Below is a small trained network, with its code and all its weights. Each question gives an input and a class and asks what happens when units are switched off, that is, made to give their printed mean instead of their output.

import numpy as np


def w(rows, s, z=0):
    codes = np.array(rows[::2]) - 128.0
    scale = np.full(codes.shape[1], s)
    scale[-1] = z or s
    return codes * scale


def norm(h):
    return h / np.sqrt((h * h).mean(-1, keepdims=True) + 1e-5)


def f(y):
    return np.maximum(y, 0)


def log_softmax(a):
    a = a - a.max(-1, keepdims=True)
    return a - np.log(np.exp(a).sum(-1, keepdims=True))


def net(x, mask):
    res = np.array(x, float).reshape(1, 6) / 4 @ E
    u = 0
    for l in range(4):
        y = f(norm(res) @ A[l][:, :-1].T + A[l][:, -1])
        res = res + np.where(mask[u : u + 6], y, B[l][:, -1]) @ B[l][:, :-1]
        u += 6
    return log_softmax(norm(res)[-1] @ U[:, :-1].T + U[:, -1])


A, B = {}, {}
E = w([
[134,184,170,204,63],'x0',
[58,168,133,112,145],'x1',
[85,130,5,122,27],'x2',
[37,3,145,237,127],'x3',
[123,123,131,129,127],'x4',
[128,127,129,127,128],'x5',
],0.0005)
A[0] = w([
[20,181,128,93,173,214],'0.n1',
[135,163,133,75,104,6],'0.n2',
[42,218,149,149,137,129],'0.n3',
[173,127,182,142,202,254],'0.n4',
[254,81,117,174,83,150],'0.n5',
[175,175,108,134,109,180],'0.n6',
],0.0022,0.00098)
B[0] = w([
[247,11,129,109,64,213],'0.n1',
[161,144,105,164,187,147],'0.n2',
[251,39,176,98,22,182],'0.n3',
[38,148,73,97,63,250],'0.n4',
[172,50,174,30,56,216],'0.n5',
[118,97,101,201,148,204],'0.n6',
],0.0019,0.0015)
A[1] = w([
[158,122,253,89,172,173],'1.n1',
[135,140,248,150,238,159],'1.n2',
[55,73,136,145,97,247],'1.n3',
[178,239,144,89,143,64],'1.n4',
[177,174,156,193,54,142],'1.n5',
[148,95,106,93,134,157],'1.n6',
],0.0021,0.0012)
B[1] = w([
[109,103,24,110,8,186],'1.n1',
[80,172,5,137,24,145],'1.n2',
[175,204,118,101,153,251],'1.n3',
[227,135,80,222,178,163],'1.n4',
[95,175,205,24,182,194],'1.n5',
[176,169,173,123,95,197],'1.n6',
],0.0021,0.0019)
A[2] = w([
[71,71,144,255,170,102],'2.n1',
[64,55,153,166,88,234],'2.n2',
[140,97,36,69,162,184],'2.n3',
[97,229,139,198,128,199],'2.n4',
[105,158,192,165,75,91],'2.n5',
[180,190,134,108,45,255],'2.n6',
],0.0023,0.0011)
B[2] = w([
[241,240,30,234,204,135],'2.n1',
[250,199,85,74,173,163],'2.n2',
[89,117,209,173,170,190],'2.n3',
[128,11,110,62,183,139],'2.n4',
[120,139,133,47,204,142],'2.n5',
[57,102,138,179,179,253],'2.n6',
],0.002,0.0035)
A[3] = w([
[42,122,203,139,214,209],'3.n1',
[145,63,68,133,139,155],'3.n2',
[4,120,57,170,101,72],'3.n3',
[89,189,204,114,117,254],'3.n4',
[208,191,90,160,207,138],'3.n5',
[157,88,167,45,75,146],'3.n6',
],0.0022,0.00074)
B[3] = w([
[54,86,167,160,222,222],'3.n1',
[96,174,190,91,135,207],'3.n2',
[48,207,2,50,23,185],'3.n3',
[92,97,101,117,204,203],'3.n4',
[149,126,69,216,170,235],'3.n5',
[176,78,148,137,78,254],'3.n6',
],0.0024,0.0015)
U = w([
[246,201,7,227,236,220],'0',
[205,20,222,31,32,235],'1',
[17,212,9,31,17,218],'2',
[67,40,226,75,233,159],'3',
[56,39,200,170,161,169],'4',
[55,52,202,159,160,144],'5',
[62,251,253,230,44,2],'6',
],0.0034,0.0029)

Each question gives the input, the list of numbers given to net, and the class t.
The units are the neurons (one row each of A and B). Each row of codes is followed by its name. A weight is (code - 128) times the scale printed after its matrix; where a second scale follows, it is the last column's (A, B and U).
mask holds one flag per neuron, layer by layer. A switched-off neuron (its flag False) gives its mean, the last column of its row in B, instead of its output. The means were averaged over made-up inputs and are rounded, as every weight is.
A unit's drop is (log p(t) with every unit on - log p(t) with that unit switched off) / (log p(t) with every unit on - log p(t) with every unit switched off).
The circuit of an input: a set's keep is (log p(t) with only the set's units on - log p(t) with every unit switched off) / (log p(t) with every unit on - log p(t) with every unit switched off). Starting from the 12 units with the biggest drops (on a tie, the unit counted first), units are removed one at a time, each time the one whose removal leaves the highest keep (on an exact tie, the one counted first), for as long as the keep stays at least 0.8.
units of the circuit, in order: the units of the circuit, biggest drop first
top k neurons: the k neurons with the biggest drops, biggest first
k most important neurons of layer l: the k neurons of layer l with the biggest drops, biggest first
input [6,-3,-2,7,5,5], class 0: units of the circuit, in order => [2.n2; 2.n1]
input [2,-6,3,1,-3,-1], class 1: units of the circuit, in order => [0.n5]
input [4,-7,2,7,5,7], class 0: units of the circuit, in order => [2.n2; 2.n1]
input [5,3,2,-2,5,3], class 3: units of the circuit, in order => [1.n5; 3.n4]
input [8,1,6,5,-8,7], class 3: top 3 neurons => [1.n5; 1.n1; 0.n4]
input [0,5,-7,-5,6,6], class 2: top 2 neurons => [1.n1; 0.n5]
input [-3,3,-7,3,-6,4], class 2: units of the circuit, in order => [1.n2; 3.n3]
input [5,8,-5,-6,5,-5], class 1: 4 most important neurons of layer 1 => [1.n1; 1.n3; 1.n5; 1.n4]
input [-5,4,-4,6,4,3], class 0: top 4 neurons => [2.n2; 0.n5; 1.n5; 2.n6]
input [-7,2,-2,7,0,-5], class 0: top 2 neurons => [0.n5; 1.n5]
input [-2,-8,-7,6,5,2], class 1: top 2 neurons => [0.n5; 2.n2]
input [5,-5,1,0,2,-5], class 1: top 2 neurons => [0.n5; 2.n3]
input [7,7,-7,-5,2,5], class 1: units of the circuit, in order => [0.n3; 1.n1]
input [-3,0,-7,3,-7,0], class 2: most important neuron of layer 3 => [3.n3]
input [-7,-4,6,-5,1,6], class 3: top 2 neurons => [0.n4; 1.n1]
input [3,1,7,-8,-3,4], class 0: top 2 neurons => [0.n4; 1.n4]
input [-5,-8,-4,4,-1,-4], class 1: top 4 neurons => [0.n5; 2.n6; 1.n5; 2.n2]
input [-2,8,6,-2,-4,-7], class 1: top 3 neurons => [0.n1; 0.n3; 0.n4]
input [-5,-3,4,-4,-6,6], class 4: 2 most important neurons of layer 2 => [2.n3; 2.n2]
input [6,2,-6,1,-4,-5], class 2: units of the circuit, in order => [1.n2]
